Below are the code and all the weights of a small trained network. Each question names an input and a class and asks about switching units off, where a switched-off unit gives its printed mean instead of its output.

import numpy as np


def w(rows, s, z=0):
    codes = np.array(rows[::2]) - 128.0
    scale = np.full(codes.shape[1], s)
    scale[-1] = z or s
    return codes * scale


def f(y):
    return np.maximum(y, 0)


def log_softmax(a):
    a = a - a.max(-1, keepdims=True)
    return a - np.log(np.exp(a).sum(-1, keepdims=True))


def net(x, mask):
    res = np.array(x, float).reshape(1, 8) / 4 @ E
    y = f(res @ A[0][:, :-1].T + A[0][:, -1])
    res = res + np.where(mask, y, B[0][:, -1]) @ B[0][:, :-1]
    return log_softmax(res[-1] @ U[:, :-1].T + U[:, -1])


A, B = {}, {}
E = w([
[137,122,126,136,138,140,121,130],'x0',
[94,173,29,14,254,67,224,243],'x1',
[130,131,129,130,131,126,132,125],'x2',
[129,127,131,131,127,127,130,124],'x3',
[209,234,232,189,141,225,226,214],'x4',
[22,31,217,49,193,200,205,19],'x5',
[129,134,129,125,128,123,133,122],'x6',
[119,119,124,138,122,130,135,138],'x7',
],0.0075)
A[0] = w([
[41,53,201,85,73,148,49,9,170],'neuron 0',
[211,217,72,157,159,89,163,242,134],'neuron 1',
[151,99,191,193,2,185,58,51,253],'neuron 2',
[188,111,27,144,77,24,27,161,207],'neuron 3',
[236,227,180,217,95,187,159,216,189],'neuron 4',
[138,237,54,49,215,130,210,241,179],'neuron 5',
[133,176,239,147,184,221,226,128,81],'neuron 6',
[89,162,220,114,171,228,187,127,73],'neuron 7',
],0.0067,0.0053)
B[0] = w([
[209,46,42,79,35,205,206,38,227],'neuron 0',
[189,151,43,63,69,254,159,155,212],'neuron 1',
[169,189,210,223,32,109,84,102,251],'neuron 2',
[33,228,101,174,145,161,17,136,228],'neuron 3',
[213,140,210,230,91,81,209,177,246],'neuron 4',
[115,47,32,25,142,183,213,150,236],'neuron 5',
[34,229,100,126,125,195,3,141,201],'neuron 6',
[46,184,111,128,143,172,33,92,183],'neuron 7',
],0.0071,0.014)
U = w([
[53,229,159,219,47,148,11,97,250],'0',
[224,49,93,94,11,235,223,140,60],'1',
[17,212,49,27,219,163,44,243,227],'2',
[7,2,85,21,233,35,225,32,172],'3',
[230,188,243,250,82,40,209,230,21],'4',
],0.0062,0.0025)

Each question gives the input, the list of numbers given to net, and the class t.
The units are the neurons (one row each of A and B). Each row of codes is followed by its name. A weight is (code - 128) times the scale printed after its matrix; where a second scale follows, it is the last column's (A, B and U).
mask holds one flag per neuron, in row order. A switched-off neuron (its flag False) gives its mean, the last column of its row in B, instead of its output. The means were averaged over made-up inputs and are rounded, as every weight is.
A unit's drop is (log p(t) with every unit on - log p(t) with that unit switched off) / (log p(t) with every unit on - log p(t) with every unit switched off).
The circuit of an input: a set's keep is (log p(t) with only the set's units on - log p(t) with every unit switched off) / (log p(t) with every unit on - log p(t) with every unit switched off). Starting from all 8 units, units are removed one at a time, each time the one whose removal leaves the highest keep (on an exact tie, the one counted first), for as long as the keep stays at least 0.8.
units of the circuit, in order: the units of the circuit, biggest drop first
unit that matters most: the unit with the biggest drop
top k neurons: the k neurons with the biggest drops, biggest first
drop when u is switched off: that unit's drop, to one decimal
input [5,4,2,-4,0,8,3,-7], class 3: unit that matters most	neuron 3
input [1,4,7,-1,-4,1,-1,-5], class 3: units of the circuit, in order	neuron 6; neuron 1; neuron 2
input [-7,2,2,7,-5,2,3,2], class 3: units of the circuit, in order	neuron 2; neuron 1
input [8,7,-6,7,3,3,4,7], class 2: top 2 neurons	neuron 0; neuron 6
input [8,1,-3,1,6,-7,-5,4], class 1: top 3 neurons	neuron 1; neuron 5; neuron 2
input [3,1,-5,0,-5,7,0,-8], class 3: top 3 neurons	neuron 1; neuron 2; neuron 4
input [-5,4,4,-2,0,-3,-8,5], class 2: top 4 neurons	neuron 0; neuron 2; neuron 4; neuron 3
input [3,7,-8,0,-7,1,2,6], class 3: top 3 neurons	neuron 6; neuron 1; neuron 5
input [5,1,5,6,6,1,1,4], class 2: top 4 neurons	neuron 6; neuron 0; neuron 2; neuron 7
input [-4,3,5,-8,2,-6,2,-3], class 1: top 2 neurons	neuron 1; neuron 4
input [-3,3,0,-3,-1,-1,-2,2], class 2: top 2 neurons	neuron 0; neuron 4
input [-5,-5,6,0,-5,2,-1,2], class 1: top 2 neurons	neuron 0; neuron 6
input [7,1,-1,-6,-4,2,-6,-8], class 3: top 2 neurons	neuron 2; neuron 1
input [-7,1,-5,-1,-4,-1,-3,7], class 2: units of the circuit, in order	neuron 4
input [-2,7,-8,3,7,-8,-8,5], class 1: top 2 neurons	neuron 5; neuron 1
input [6,0,-8,-4,2,6,0,6], class 0: drop when neuron 6 is switched off	0.2
input [-8,-4,1,-5,1,0,0,-6], class 4: drop when neuron 3 is switched off	0.3
input [1,0,-8,3,2,-2,7,-4], class 4: drop when neuron 0 is switched off	0.8
